(4): [135 175 179 135 135 135  86 107 106  74 138 104  91 107  86 157  87 144]
(22): [135 175 111 135 135 135  86 107 106  74 138 104  91 107  86 157  87 144]
(33): [135 175 111 135 135 135  86 107 106  74 138 151 171 107  86 157  87 144]
find: [135 175 179 135 135 135  86 107 106  74 138 104  91 107  86 157  87 144] => (4)
present: [135  86 107 106  74] => yes
present: [104  91] => yes
find: [135 175 111 135 135 135  86 107 106  74 138 104  91 107  86 157  87 144] => (22)

(147): [117 127 128 154 154 127 124 140 120 141 121 145 133]
(189): [193 118 194  76 112 148 164 152 116  89 142 165 110]
(144): [158 115  93 154  96  97 129  74 107 133 122 148 134]
(151): [133 136 144 131 138 132 125 128 117 127 131 143 114]
(30): [144 131 140 106 124 125 123 144 110 113 125 107 122]
(83): [125 134 145 125 156 140 105 145 126 132 124 148 121]
(128): [135 129 117 155 125 135 110 131 129 132 132 137 121]
(171): [144 131 140 106 124 125 123 144 110 113 125 110 115]
(45): [ 90 142  93 136 134 119 107 161 110 132 123  68 114]
Table of tags by key:
[143] -> j_634
[120] -> j_678
[142] -> j_287
[121] -> j_143
key (147) 10:  => j_143
find: [193 118 194  76 112 148 164 152 116  89 142 165 110] => (189)
present: [107 122] => yes
present: [154  96  97] => yes

(51): [ 87  91  85 139  88 109]
(91): [ 75 172  88 130 156 108]
(137): [ 99 157 156 137  95 129]
(95): [102 123  86  90 174 135]
(140): [141 123  92 152 172 158]
(73): [110 179 168  94 124 151]
(139): [154 177 102 140 139 166]
succ: [140] => [139]
present: [ 88 109] => yes

(191): [106 132 135 109 132 135]
(163): [ 90 129 135  69 150 135]
(3): [128 116 117  70 163  78]
(55): [160 120 116 145 129 109]
(116): [126 128 128 124 108 127]
(21): [122 129 130 121 130 129]
(97): [105 134 137 119 126 145]
(32): [114 131 133 118 129 134]
(12): [142 125 123 135 128 120]
(49): [155 146 113 117 144 134]
key -> tag
[119] -> j_988
[109] -> j_755
[78] -> j_364
[120] -> j_511
[160] -> j_649
[108] -> j_46
key (55) 5:  => j_755
succ: [121] => [130]
succ: [113] => [117]
succ: [69] => [150]
present: [105 134 137 119] => yes
succ: [90] => [129]
present: [108 124 128 128 126] => no

(64): [ 86 110 167 171 115]
(13): [ 87 110 167 171 170]
(5): [173 110 167 171 129]
(114): [ 86 112 172 171 128]
(145): [ 89 111 174 174 122]
find: [ 89 111 174 174 122] => (145)
present: [111 174 174] => yes
succ: [87] => [110]
tags:
[170] -> j_475
[85] -> j_899
[86] -> j_844
[171] -> j_159
[173] -> j_905
[87] -> j_902
[172] -> j_135
key (114) 0:  => j_844
succ: [112] => [172]

(38): [136 135 121 123 126 124 135]
(35): [136 131 105 134 127 137 131]
(57): [133 134 140 131 134 137 133]
(166): [118 144 119 151  63 114 133]
(39): [139 121  99 127 144 154 123]
(63): [136 135 121 123 126 116 118]
(152): [128 153 132 125 136 123 128]
key -> tag
[135] -> j_822
[123] -> j_441
[127] -> j_227
[125] -> j_737
key (63) 3:  => j_441
find: [139 121  99 127 144 154 123] => (39)
find: [136 135 121 123 126 116 118] => (63)
present: [123 154] => no

(85): [128 143 107 149 130 118 125 109 131 141 133 136 133 107  83 121 129 141
 137 124 112 105 104 135 124]
(156): [107 112 120 158 154 122 131 128 117 148 120  99 122 139 143 130 150 121
 108 128 106 133 128 127 117]
(69): [157 143 102 120 154 171 129 120 146 132  91 126 118 109  93 122 129 134
 110 136 121 123  88 114 132]
(135): [157 143 102 120 154 171 129 120 146 132  91 126 118 109  93 122 129 134
 110 136 121 123  88 114 142]
(62): [ 92 132 132 124 135  91 105 132 118 132 128 116 101 106 131 117 125 114
 114 108 144 112 134 122 171]
(142): [107 112 120 158 154 122 131 128 117 148 120 144 122 139 143 130 150 121
 108 128 106 133 128 127 117]
(112): [113 139 147 117 122 129 133 136  92 126 158 158 174 154 122 169 139 131
 110 151 128 136 157 100 141]
key -> tag
[122] -> j_119
[136] -> j_629
[105] -> j_27
key (112) 21:  => j_629
present: [109 128] => no
present: [114 114 125 117 131] => no
find: [107 112 120 158 154 122 131 128 117 148 120  99 122 139 143 130 150 121
 108 128 106 133 128 127 117] => (156)
present: [124 135 104 105] => no
find: [113 139 147 117 122 129 133 136  92 126 158 158 174 154 122 169 139 131
 110 151 128 136 157 100 141] => (112)

(113): [102 118 143  86 137 110 123 139 122 133 106 110 144 134 102 106 152 143
 155 134 112 106 107  87 124 116  99 107 135 141 148 134 130 129 127 140
 144 115 140 116 129 137 139 110 131 123 136 128 147 146 138 132]
(175): [ 80 125 146 141 109 134 116 135 118 146 149 139 146 135 111 127 133 119
 145 107 113 126 123  97 131 120 140 143  99 167 108 140 119 120  95 107
 130 124 124 124 140 148 126 150 111 116 131 150 146 128 133 123]
(48): [117 135 140 142 113 142 136 136 116 116 131 109 135 151  95 127 173 132
 137 114 105 105 105  97 122  96 116 116 106 149 161 130 125 134 133 135
 149 111 139 129 147 132 123 135 144 126 117 132 138 133 131 100]
(27): [155 121 130 105 152 105 122 124 139 108 116 106 108 117 157 119 105 151
 138 166 122 145 139 121 129 157 120 112 146 112 123 148 138 134 148 133
 111 126 111 102 116 112 135 139 130 141 137 152 126  98 133 138]
(167): [135 126 138  89 133 122 126 134 137 109 109  91 137 126 121 111 141 149
 152 151 130 112 119 107 132 112  97  88 146 113 149 137 141 127 151 163
 132 107 138 114 127 128 144 107 133 128 139 126 134 125 131 137]
(6): [159 137 127 107 124 139 132 131 144 119 113  94 125 122 130 119 130 143
 131 140 147 118 124 133 139 101 107  94 146  94 152 113 138 129 156 173
 128 108 138 123 123 117 144 105 135 125 135 103 125 118 119 138]
(74): [111 117 116 110 140 119 135 125 118 103 116 146 158 131 114 135 153 115
 130 134 141 107 130 152 111 139 115 123 151 123 133 143 137 121 136 123
 143 143 156 157 131 150 121  88 136 135 122 119 113 178 138 129]
(180): [125 118 110 142 152 107 140 120 110 134 120 167 118  96 125 139 137 114
 103 121 113 132 126 149 106 161 140 162 129 139 130 123 117 138 117  89
 138 160 126 145 123 125 106 127 141 141 112 125 118 159 136 115]
(188): [152 127 128 127 150 106 128 126 130 160 115 126  84 126 145 116 104 144
 114 132 102 151 122 110 129 148 134 146 122 131 133 109 115 147 121 116
 119 132  99  99 112  96 128 157 134 134 130 130 139 100 126 129]
(29): [135 126 138  89 133 122 126 134 137 109 109  91 137 126 121 111 141 149
 152 151 130 112 119 107 132 112 148 152  96 166 108 139 117 123  98  97
 129 131 120 128 141 143 120 157 116 121 124 152 139 126 131 116]
(162): [123 127 117 109 132 125 135 130 127 163 107 146 136 126 109 122 135 117
 112 109 144 112 117 144 126 112 119 136 144 116 143  90 121 129 120 140
 143 135 146 146 118 129 132  88 130 118 127  78 130 168 124 142]
(76): [130 126 114 165 137 123 137 120 112 127 138 161 114 137 133 146 130 112
 103 118 113 141 133 148 112 157 152 164 115 143 121 130 117 137 118  87
 130 155 118 142 131 124 105 148 137 140 110 138 116 137 132 108]
present: [150 139 146 135 111] => no
find: [ 80 125 146 141 109 134 116 135 118 146 149 139 146 135 111 127 133 119
 145 107 113 126 123  97 131 120 140 143  99 167 108 140 119 120  95 107
 130 124 124 124 140 148 126 150 111 116 131 150 146 128 133 123] => (175)
tags:
[108] -> j_202
[135] -> j_655
[133] -> j_648
[132] -> j_573
[107] -> j_433
[131] -> j_584
key (6) 6:  => j_573
find: [123 127 117 109 132 125 135 130 127 163 107 146 136 126 109 122 135 117
 112 109 144 112 117 144 126 112 119 136 144 116 143  90 121 129 120 140
 143 135 146 146 118 129 132  88 130 118 127  78 130 168 124 142] => (162)

(104): [135 101 114  72 152 155  92 130 141  94 131 112]
(61): [167 121 108 121 150 151 106 124 114  89 119  90]
(159): [144 141 121 166 109 132 152 124  89 154 125 119]
(101): [135 101 114  72 152 154  92 130 141  94 131 111]
(72): [168 119 108 116 151 152 103 123 116  88 120  88]
(46): [144 141 119 140 111 133 151 125  89 151 125 119]
(77): [141 100 117  73 148 147  93 125 142  94 134 100]
find: [144 141 119 140 111 133 151 125  89 151 125 119] => (46)
present: [ 73 148 147] => yes
present: [125 142] => yes
present: [131 141  94 131] => no

(9): [134 133 136 136 140 132 141 144 148 148 152 155 107 159 162 166 168 170
 173 175 176 178 179 182 183 182 186 184 185 185 188 187 188 187 187 186
 186 186 186 189 186 187 189 188 187 186 188 188 187 189]
(75): [128 128 129 128 130 137 128 128 128 130 129 129 109 130 130 129 129 129
 131 129 131 130 133 132 133 135 137 136 141 141 143 147 149 152 155 159
 162 167 169 172 174 176 178 179 181 182 184 184 185 172]
(71): [130 130 130 133 134 135 134 136 137 138 141 142 108 147 149 153 154 159
 162 163 167 170 174 178 177 179 181 182 183 183 182 184 186 185 188 186
 188 185 186 186 187 187 187 187 186 186 188 186 188 186]
succ: [173] => [175]
find: [130 130 130 133 134 135 134 136 137 138 141 142 108 147 149 153 154 159
 162 163 167 170 174 178 177 179 181 182 183 183 182 184 186 185 188 186
 188 185 186 186 187 187 187 187 186 186 188 186 188 186] => (71)
Table of tags by key:
[174] -> j_237
[188] -> j_506
[183] -> j_269
[185] -> j_356
[141] -> j_882
key (71) 29:  => j_269
find: [128 128 129 128 130 137 128 128 128 130 129 129 109 130 130 129 129 129
 131 129 131 130 133 132 133 135 137 136 141 141 143 147 149 152 155 159
 162 167 169 172 174 176 178 179 181 182 184 184 185 172] => (75)

(172): [146  90  89 104]
(34): [188 108 126 121]
(31): [156 143 161 118]
(157): [160 133 149  71]
(2): [138 133 155  73]
(134): [ 85 115 135 113]
(86): [ 89 126 135  82]
(50): [ 99 158 134 186]
Table of tags by key:
[186] -> j_801
[85] -> j_164
[99] -> j_747
key (50) 0:  => j_747
present: [186 134] => no
present: [ 99 158 134 186] => yes

(89): [158 161 160 123 115 197 150 174]
(66): [178 139 186 136 194 161 169 190]
(102): [ 91  94 152 158 172 158  99 141]
(98): [106 134  82 114  85 138  99 110]
succ: [114] => [85]
tags:
[86] -> j_597
[194] -> j_824
[85] -> j_645
[161] -> j_139
[136] -> j_327
[193] -> j_289
key (66) 4:  => j_824
find: [158 161 160 123 115 197 150 174] => (89)
find: [ 91  94 152 158 172 158  99 141] => (102)
succ: [152] => [158]

(19): [163 123 152 104]
(53): [147  71 166 113]
(36): [131 124 122 112]
key -> tag
[123] -> j_421
[112] -> j_191
[122] -> j_90
[111] -> j_553
[113] -> j_994
[114] -> j_340
key (36) 3:  => j_191
find: [163 123 152 104] => (19)
present: [166  71] => no
find: [147  71 166 113] => (53)
succ: [122] => [112]
succ: [123] => [152]

(146): [120 126 102 115 133 131 135 117 171 110 130 140 137  99 137 135 123 130
 158 157 105 143 114 102 133 121 118 148 126 144 131 125 126 146 134 110
 135 134]
(90): [139 126 140 115 133 145 129 152 132 157 122 130 135 136 112 140 129 132
 142 129 133 141 111 121 124 113 129 136 114  93 104 137 104 114 133 158
  97 109]
(131): [136  99 143 142 114 131 153 139 113 106 133 151 122 144 127 153 118 108
 142 145 140 133 128 141 121 118 133 142 123 112 134 125 113 121 131 138
 123 159]
(115): [114 119 129 145 119 114 125 120 113  98 133 127 117 125 148 122 129 119
 114 131 136 120 152 145 130 143 133 121 146 153 154 123 166 125 128 106
 157 155]
(94): [136 134 143 151 126 123 143 126 108 106 131 130 123 144 135 137 125 110
 118 129 126 109 145 153 105 121 118 109 137 130 144 123 178 121 129 126
 140 155]
(133): [149 136 153 148 115 117 129 149 118 110 146 122 125 140 122 140 139 123
 122 129 147 120 135 153 105 124  89 118 108 107 144 150 143 123 124 150
 118 127]
present: [129 133 140 111] => no
find: [114 119 129 145 119 114 125 120 113  98 133 127 117 125 148 122 129 119
 114 131 136 120 152 145 130 143 133 121 146 153 154 123 166 125 128 106
 157 155] => (115)
Table of tags by key:
[152] -> j_561
[119] -> j_963
[143] -> j_338
[178] -> j_304
[112] -> j_307
[113] -> j_110
[166] -> j_916
[126] -> j_828
[165] -> j_41
key (115) 32:  => j_916
find: [136 134 143 151 126 123 143 126 108 106 131 130 123 144 135 137 125 110
 118 129 126 109 145 153 105 121 118 109 137 130 144 123 178 121 129 126
 140 155] => (94)
present: [130 122] => no
find: [136  99 143 142 114 131 153 139 113 106 133 151 122 144 127 153 118 108
 142 145 140 133 128 141 121 118 133 142 123 112 134 125 113 121 131 138
 123 159] => (131)

(87): [ 86 126 160 105]
(93): [150 140 167 183]
(103): [ 86 126 192 183]
(11): [134 135 170 195]
(78): [ 86 126 192 180]
present: [140 167 183] => yes
present: [126 192 183] => yes
present: [ 86 126 161] => no
present: [134 134 170] => no

(111): [ 83 120 190 144 155 106 176  75 175 151 183 131 165 112  99 128 109  96
 102 111 106 123  84 126 174 118 107 147 129 107  77 180 151 139 145]
(149): [132 109 106 105 135 106  93 121 131 151 105 103 155 159 110 136 171 140
 165 102 107 190 119 105  81  96 107 171 168 117 151 123  79 110  82]
(173): [158 132  81 115  94 144  91 159  98 122  80 126 110 134 146 128 143 138
 136 136 141 127 155 124  90 131 145 115 127 142 163  88 108 119 111]
(121): [168 177 116 173 123 118 139 157  92 142 110 174 127  86 174 109 150 131
 113 177 176 108 168 178 141 159 170 117  82 175 157 106 156 174 163]
(23): [ 89  83 122  88 121 106 114  94 152 115 124  87 133 149  83 116 105 113
 132  83  84 146  88  83 108  90  85 132 156  84  97 146  90  88  85]
(14): [ 82 124 193 150 161 104 189  76 178 150 187 136 160 107 101 125 105 100
 100 115 110 114  83 133 187 130 109 145 121 110  73 186 162 146 154]
(18): [161 161 102 155 105 115 131 149 107 150  92 158 134  99 160 108 151 124
 115 158 162 118 157 158 125 149 160 125  99 163 156 110 137 159 140]
(99): [162 175 121 173 120 121 146 151 100 146 114 173 128  85 170 113 145 126
 107 173 173 101 162 175 147 162 169 118  82 172 150 111 161 173 165]
succ: [89] => [83]
present: [142 110 175] => no
Table of tags by key:
[81] -> j_317
[121] -> j_710
[144] -> j_877
[90] -> j_640
key (173) 2:  => j_317
find: [ 89  83 122  88 121 106 114  94 152 115 124  87 133 149  83 116 105 113
 132  83  84 146  88  83 108  90  85 132 156  84  97 146  90  88  85] => (23)
find: [ 83 120 190 144 155 106 176  75 175 151 183 131 165 112  99 128 109  96
 102 111 106 123  84 126 174 118 107 147 129 107  77 180 151 139 145] => (111)

(67): [171 136 121 133 129 124 120  93 132 123 133 102 108 115 164 134 103 137
 137 127 133 128 109 164 137 122 139 118 109 111 124 128 105 132 151 105
 112 122 140 173 111 137 123 113 145 134 120 117 130]
(132): [175 134 118 141 138 121  96 103 136 128 127 103  97 129 149 120 103 135
 132 128 142 123 114 152 141 128 138 125 118 115 125 125 100 130 139 110
 124 127 133 179 112 137 130 118 132 139 116  98 131]
(122): [161 131 108 105 130 125 101 107 140 135 149 106 117 115 120 140  97 148
 124 137 126 120 111 155 113 132 129 107 101  98 138 111 108 144 149 110
 115 131 130 154 101 137 123 118 140 131 130 110 125]
(161): [191 119 150 137 108 134  93 113 132 115 119 119 120 142 132 140 117 123
 118 119 115 122 132 158 158 117 122 110  91 157  83 117  91 134 111 110
 117 136 116 151 112 125 132 129 172 145 126  93 138]
(141): [183 110 101 119 131 134 106  93 135 124 162 102 112 106 122 129  92 140
 127 120 124 111  97 159 122 125 142  95  93 107 127 113 103 136 140 112
 117 140 112 151 105 139 112  98 158 138 137 107 118]
(47): [165 143 123 131 130 122 121  95 133 127 130 101 106 117 167 134 104 139
 138 132 136 131 111 163 134 124 138 123 113 106 128 129 106 133 155 104
 113 119 146 178 110 139 126 116 137 133 116 118 131]
(44): [177 133 116 149 144 120 104  94 135 127 131  96  88 121 164 111  98 135
 139 123 150 124 105 155 141 128 148 127 124 107 132 130 102 125 148 108
 126 123 136 189 114 140 126 108 128 138 114 103 128]
(148): [147 147 114 101 131 116  75 128 145 145 129 114 114 140 107 140 106 148
 117 149 132 124 133 142 116 141 111 124 113 104 140 105 107 149 141 112
 123 129 139 160  99 133 141 145 119 131 120  94 133]
(92): [179 124 118 126 118 131 101 106 134 122 133 112 119 128 132 140 108 133
 122 125 121 122 120 159 139 122 127 108  95 131 107 116  98 137 129 108
 115 134 124 153 108 131 126 121 160 139 128 103 132]
present: [107 131] => no
find: [191 119 150 137 108 134  93 113 132 115 119 119 120 142 132 140 117 123
 118 119 115 122 132 158 158 117 122 110  91 157  83 117  91 134 111 110
 117 136 116 151 112 125 132 129 172 145 126  93 138] => (161)
present: [123 137 111] => no
present: [124 120  93] => yes
key -> tag
[122] -> j_512
[118] -> j_997
[117] -> j_653
[116] -> j_784
[119] -> j_861
[121] -> j_672
key (161) 25:  => j_653

(58): [117 104 133 130 106 139 118 110 117 138 153 132 114 112 130 147 111 124
 113 112 107 148 149 145 114 143 119 108 138 121 126 127 131 136 117 113
 112 111 119 114 144 111 118 110 121]
(150): [115 143 150 166 117 128 108 126 122 124 149 130 127 151 113 141 111 110
 152 132 137 140 172 162 104 135 112 149 126 165 155 163 146 139 141 136
 143 139 144 140 155 145 136 154 157]
(15): [118 139 154 153 118 133 113 131 118 126 151 125 138 149 120 144 121 117
 150 135 136 141 162 157 106 133 120 145 140 154 146 154 137 129 144 130
 153 146 147 142 145 152 127 159 159]
(24): [117 104 133 130 106 139 118 110 117 138 153 132 114 112 130 147 111 124
 166 112 107 148 149 145 114 143 119 108 138 121 126 127 131 136 117 153
 127 111 119 114 144 111 118 110 121]
(40): [132 142 132 133 139 118 131 146 134 122 116 129 132 137 127 108 136 135
 134 139 147 112 118 120 134 129 136 138 122 130 132 133 123 125 136 140
 144 142 139 139 111 141 131 143 137]
(143): [127 160 117 147 149 109 131 140 155 112 105 129 148 167 124 113 127 116
 155 154 148 111 114 116 120 113 114 164 112 149 140 140 135 130 154 142
 155 156 139 152 120 157 153 168 146]
find: [115 143 150 166 117 128 108 126 122 124 149 130 127 151 113 141 111 110
 152 132 137 140 172 162 104 135 112 149 126 165 155 163 146 139 141 136
 143 139 144 140 155 145 136 154 157] => (150)
tags:
[137] -> j_592
[136] -> j_413
[138] -> j_105
[127] -> j_709
[126] -> j_309
key (150) 20:  => j_592
present: [118 131 113] => no
present: [133 123 125 136 140] => yes
present: [114 143 111] => no
present: [125 127] => no
find: [127 160 117 147 149 109 131 140 155 112 105 129 148 167 124 113 127 116
 155 154 148 111 114 116 120 113 114 164 112 149 140 140 135 130 154 142
 155 156 139 152 120 157 153 168 146] => (143)

(124): [122 139 154 152]
(42): [119 153 106 123]
(60): [180 113 160 184]
Table of tags by key:
[152] -> j_978
[122] -> j_365
[153] -> j_895
[123] -> j_201
[106] -> j_331
[105] -> j_180
[124] -> j_442
key (42) 3:  => j_201
succ: [153] => [106]
present: [122 139 153] => no
present: [122 139 154 152] => yes
find: [180 113 160 184] => (60)
present: [139 154] => yes
find: [122 139 154 152] => (124)

